Below are the code and all the weights of a small trained network. Each question names an input and a target symbol and asks about switching units off, where a switched-off unit gives its printed mean instead of its output.

import numpy as np


def w(rows, s, z=0):
    codes = np.array(rows[::2]) - 128.0
    scale = np.full(codes.shape[1], s)
    scale[-1] = z or s
    return codes * scale


def f(y):
    return y / 2 * (1 + np.tanh(0.7978845608 * (y + 0.044715 * y**3)))


def softmax(a):
    e = np.exp(a - a.max(-1, keepdims=True))
    return e / e.sum(-1, keepdims=True)


def log_softmax(a):
    a = a - a.max(-1, keepdims=True)
    return a - np.log(np.exp(a).sum(-1, keepdims=True))


def net(x, mask):
    ids = ['αβγδηθλμξσψω'.index(c) for c in x.split()]
    T = len(ids)
    res = E[ids] + P[:T]
    r = res
    for j in range(3):
        rows = slice(2 * j, 2 * j + 2)
        q, k, v = (r @ M[0][rows].T for M in (Q, K, V))
        z = softmax(np.where(np.tri(T) > 0, q @ k.T / 2**0.5, -1e9)) @ v
        o = O[0][rows]
        res = res + np.where(mask[j], z, o[:, -1]) @ o[:, :-1]
    y = f(res @ A[0][:, :-1].T + A[0][:, -1])
    res = res + np.where(mask[3:15], y, B[0][:, -1]) @ B[0][:, :-1]
    return log_softmax(res[-1] @ U[:, :-1].T + U[:, -1])


Q, K, V, O, A, B = {}, {}, {}, {}, {}, {}
E = w([
[149,122,75,69,174,105,96,228,128],'α',
[124,107,73,169,177,145,8,163,170],'β',
[194,150,131,46,164,137,110,179,210],'γ',
[50,149,179,176,208,46,144,156,139],'δ',
[127,155,162,75,92,81,181,80,12],'η',
[129,123,68,8,198,138,156,124,105],'θ',
[77,188,140,65,88,159,185,173,149],'λ',
[175,123,191,166,78,166,137,166,95],'μ',
[156,125,216,101,161,145,116,104,180],'ξ',
[180,129,110,118,156,175,191,88,140],'σ',
[77,135,75,131,86,165,48,101,164],'ψ',
[143,81,29,102,97,93,77,97,246],'ω',
],0.018)
P = w([
[228,254,110,121,211,83,58,196,80],'0',
[221,224,126,115,201,100,65,186,89],'1',
[210,197,131,122,191,111,83,172,113],'2',
[187,170,137,102,173,130,87,166,126],'3',
[163,140,138,99,156,149,97,162,135],'4',
[145,110,142,90,145,163,107,154,147],'5',
[119,85,149,81,131,184,116,148,157],'6',
[108,55,157,83,122,205,132,127,165],'7',
[87,32,160,68,107,212,143,127,176],'8',
[63,3,168,62,88,235,149,117,182],'9',
],0.008)
Q[0] = w([
[95,110,100,206,86,91,81,102,126],'H0',
[103,122,126,170,113,99,206,115,55],'H0',
[113,138,136,238,69,112,153,72,75],'H1',
[154,146,134,98,121,120,217,149,95],'H1',
[110,159,135,99,89,122,148,151,129],'H2',
[199,107,144,5,201,163,137,126,176],'H2',
],0.017)
K[0] = w([
[143,173,87,142,161,65,101,142,124],'H0',
[150,252,121,144,137,133,126,175,127],'H0',
[168,188,114,117,135,92,98,167,113],'H1',
[142,197,170,126,73,164,132,100,144],'H1',
[138,129,192,89,131,157,191,104,109],'H2',
[96,62,136,128,78,187,146,105,168],'H2',
],0.014)
V[0] = w([
[72,116,123,59,160,176,132,52,45],'H0',
[115,114,113,82,207,37,168,141,183],'H0',
[202,141,86,133,137,253,81,48,172],'H1',
[103,123,255,147,77,133,66,89,200],'H1',
[58,189,205,156,131,227,203,97,88],'H2',
[66,127,44,112,44,55,89,80,173],'H2',
],0.0077)
O[0] = w([
[155,146,54,152,165,24,144,225,114,78],'H0',
[106,47,129,88,233,123,48,87,87,189],'H0',
[150,149,150,139,233,212,232,137,104,155],'H1',
[145,243,245,129,158,64,30,134,167,124],'H1',
[205,156,31,229,196,158,79,87,84,104],'H2',
[186,120,175,1,127,103,160,77,138,4],'H2',
],0.0077,0.0037)
A[0] = w([
[188,172,126,139,219,160,202,125,78,119],'N0',
[89,130,133,176,114,83,247,42,35,194],'N1',
[81,107,202,37,14,84,166,133,49,165],'N2',
[145,102,202,153,226,142,93,167,139,118],'N3',
[169,131,180,113,158,97,129,221,147,3],'N4',
[170,52,233,163,170,96,102,46,59,73],'N5',
[3,181,77,91,213,93,153,177,85,204],'N6',
[201,183,175,186,156,162,100,114,98,134],'N7',
[143,232,94,135,179,102,71,122,171,123],'N8',
[97,213,216,151,101,118,157,130,97,177],'N9',
[162,20,114,92,110,43,152,151,183,13],'N10',
[45,116,166,180,73,116,169,118,131,164],'N11',
],0.0068,0.0034)
B[0] = w([
[172,93,211,162,2,76,74,170,77,199],'N0',
[66,225,101,28,177,119,87,134,50,163],'N1',
[125,147,61,224,59,166,109,31,154,229],'N2',
[108,67,139,142,120,145,129,76,53,254],'N3',
[75,87,95,135,105,60,141,118,104,197],'N4',
[187,214,67,142,87,114,186,181,162,162],'N5',
[143,187,187,192,133,174,189,80,175,244],'N6',
[57,88,117,138,116,76,188,127,99,207],'N7',
[130,191,158,192,158,124,120,41,149,230],'N8',
[169,96,14,103,157,108,150,119,122,191],'N9',
[136,117,75,140,170,35,151,123,97,185],'N10',
[232,126,160,151,209,43,76,90,26,149],'N11',
],0.0071,0.006)
U = w([
[55,95,63,166,122,159,154,127,119,10],'α',
[21,104,166,85,135,179,139,166,99,185],'β',
[93,120,138,126,53,108,67,152,125,96],'γ',
[86,138,176,178,166,77,146,83,105,82],'δ',
[92,171,100,91,113,112,133,115,52,118],'η',
[72,140,114,121,106,63,166,187,133,131],'θ',
[133,233,109,155,121,189,180,153,213,253],'λ',
[182,50,135,201,23,154,150,147,82,178],'μ',
[198,162,203,88,94,74,157,153,109,87],'ξ',
[117,108,82,122,190,112,213,144,104,86],'σ',
[254,105,69,117,198,136,78,102,128,128],'ψ',
[142,116,122,119,99,114,188,79,143,59],'ω',
],0.0072,0.0028)

Each question gives the input, a string of symbols that net reads in full, and the target symbol t.
The units are the heads (2 rows each of Q, K, V and O) and the neurons (one row each of A and B). Each row of codes is followed by its name. A weight is (code - 128) times the scale printed after its matrix; where a second scale follows, it is the last column's (O, A, B and U).
mask holds one flag per unit, heads first, then neurons. A switched-off unit (its flag False) gives its mean, the last column of its rows in O or B, instead of its output. The means were averaged over made-up inputs and are rounded, as every weight is.
A unit's drop is (log p(t) with every unit on - log p(t) with that unit switched off) / (log p(t) with every unit on - log p(t) with every unit switched off).
The circuit of an input: a set's keep is (log p(t) with only the set's units on - log p(t) with every unit switched off) / (log p(t) with every unit on - log p(t) with every unit switched off). Starting from the 12 units with the biggest drops (on a tie, the unit counted first), units are removed one at a time, each time the one whose removal leaves the highest keep (on an exact tie, the one counted first), for as long as the keep stays at least 0.8.
circuit, biggest first: the units of the circuit, biggest drop first
unit that matters most: the unit with the biggest drop
top k neurons: the k neurons with the biggest drops, biggest first
heads that matter: for each layer, one digit per head in row order, 1 if its drop is at least 0.15 and else 0, layers parted by /
input λ σ γ ψ θ β γ λ θ, target ψ: heads that matter : 001
input μ ψ γ θ γ, target σ: heads that matter : 111
input σ γ γ λ γ γ γ ψ β, target β: heads that matter : 011
input γ λ η ψ η ω ψ, target β: circuit, biggest first : H0, H1, N2, H2
input γ σ λ α, target μ: circuit, biggest first : N0, H1, H2
input ψ β θ, target ξ: top 2 neurons : N0, N6
input λ α λ γ γ γ η α, target θ: unit that matters most : H0
input γ γ η ω γ, target ω: heads that matter : 001
input ξ α γ η η γ θ, target σ: circuit, biggest first : H0, H1
input λ λ λ θ, target ψ: heads that matter : 111
input ξ θ γ η η γ, target θ: circuit, biggest first : H0, H2, N4
input γ γ σ η α, target μ: heads that matter : 010
input γ η δ γ α, target γ: heads that matter : 011
input μ γ θ, target λ: unit that matters most : N6
input γ σ γ δ γ α γ, target β: heads that matter : 101
input ω ξ γ γ μ λ ξ δ σ, target μ: heads that matter : 011
input θ μ β μ θ, target λ: heads that matter : 100
input ψ λ σ, target ξ: circuit, biggest first : H2, N0
input η λ λ θ γ η λ ω, target ω: top 2 neurons : N2, N10
input σ ξ γ γ γ λ λ γ, target ψ: heads that matter : 001
input γ σ γ θ η ψ γ σ, target ξ: unit that matters most : N0
input γ λ ξ γ γ ψ ψ, target λ: circuit, biggest first : H1, H0
